(in the rows, 128 means zero)
[130 149  93 123 134 139 157 110 142 151 123 140 107 152 139 154  93 164
 136 141 165 135 128] | <16>
[126 139 112 121 144 100 125 107 131 140 125 130 117 142 122 165 102 150
 154 153 182 116 127] | <16>
[128 146  88 128 134  98 142 125 142 144 128 119 131 145 128 125 123 153
 162 142 175 143 106] | <43>
[ 89 151 105 117 138 118 112 115 132 132 131 113 127 135 113 148 115 160
  74 141 183 151 130] | <16>
[241 149  85 122 131 109 176  77 146 172 117 118  89 145 130 146 120 151
 252 160 121 127 104] | <48>
[109 147  85 120 130  69 112 121 135 178 131  98 137 132 120 153 124 130
 118 173 130 145 115] | <43>
[197 136 111 127 129 104 128 120 133 151 124 123 115 141 122 138 144 124
 170 127 135 123 109] | <137>
[207 137  97 126 122 123 151 100 144 157 132 163 116 125 140 137 133 135
 187 130 136 131 101] | <137>
[181 128 134 130 132 146 162 112 135 157 119 116 114 133 131 137 123 157
 195 137 133 114 125] | <16>
[121 135 106 119 121 131 140 113 151 141 120 119 134 136 125 148 126 152
 112 138 138 124 125] | <16>
[117 147  89 122 125 112 129 111 146 150 135 115 128 142 128 136 113 129
 133 151 114 142  96] | <43>
[194 135 119 139 131 106 144 118 135 146 129 127 113 137 150 133 124 121
 211 141 115 118 109] | <137>
[179 162 106 143 138 125 139 101 135 167 120 142 115 155 151 137  99 112
 187 127 137 123 125] | <48>
[182 142  93 132 134  88 105 111 125 153 133 119 124 136 121 154 133 159
 152 142 151 152 127] | <137>
[ 49 132 118 122 152 164 119 106 131 117 128 117 145 121 123 144 121 132
  53 157 137 132 124] | <16>
[122 144  80 137 131 103 136 142 136 157 139 120 130 140 127 138 122 146
 135 160 127 143 108] | <43>
[112 177 117 114 114 122 137 116 138 153 124 114 125 140 145 142  96 139
  73 118 121 128 114] | <16>
[ 84 144 101 115 137 132 143 115 134 158 118 124 137 153 134 156 122 153
 147 167 153 127 131] | <48>
[156 126 102 130 148 118 106 123 131 142 129 119 105 124 127 146 133 117
 145 130 159 124 124] | <137>
[116 153  86 123 126 101 133 134 155 158 134 121 135 152 127 152 124 135
 125 147 121 143 110] | <43>
[105 136  74 131 132 131 113 144 146 143 134 112 132 132 120 140 124 144
 128 144 184 141 104] | <43>
[138 140 122 119 131 112 143 109 133 136 132 123 132 138 144 130 114 132
 114 131 141 133 134] | <16>
[131 149 122 115 118 157 135 105 135 177 134 115 152 141 136 147 112 127
  87 145  83 137 137] | <48>
[120 152 148 118 116 164 157 112 137 129 122 128 123 137 141 133 113 139
 101 135 123 120 133] | <16>
[107 134 130 123 118 144 143 125 132 123 128 129 132 132 164 134 114 153
 101 143 164 129 146] | <16>
[108 151  85 121 136 109 129 132 146 151 127 120 134 139 123 142 125 137
 134 151 127 133 104] | <43>
[156 147 148 115 130 135 168 105 140 152 123 121 122 136 147 127 101 135
 165 124 119 123 124] | <48>
[168 145 142 122 114  85 112  83 125 142 138 135 129 141 132 134 114 119
 132 130  91 109 109] | <48>
[144 100 112 125 150 123 143 120 145 127 120 125 122 136 134 146 113 168
 195 153 159 126 125] | <16>
[136 134 106 116 123 109 150 107 129 138 124 123 117 137 132 150  98 163
 155 148 136 123 132] | <16>
[197 138 136 129 116 122 138  87 125 148 126 117 139 126 134 130 124 136
 168 128 103 104 134] | <137>
[201 131 127 138 125  85 141 102 129 157 130 123 114 139 138 141 122 149
 205 142 142 129 111] | <137>
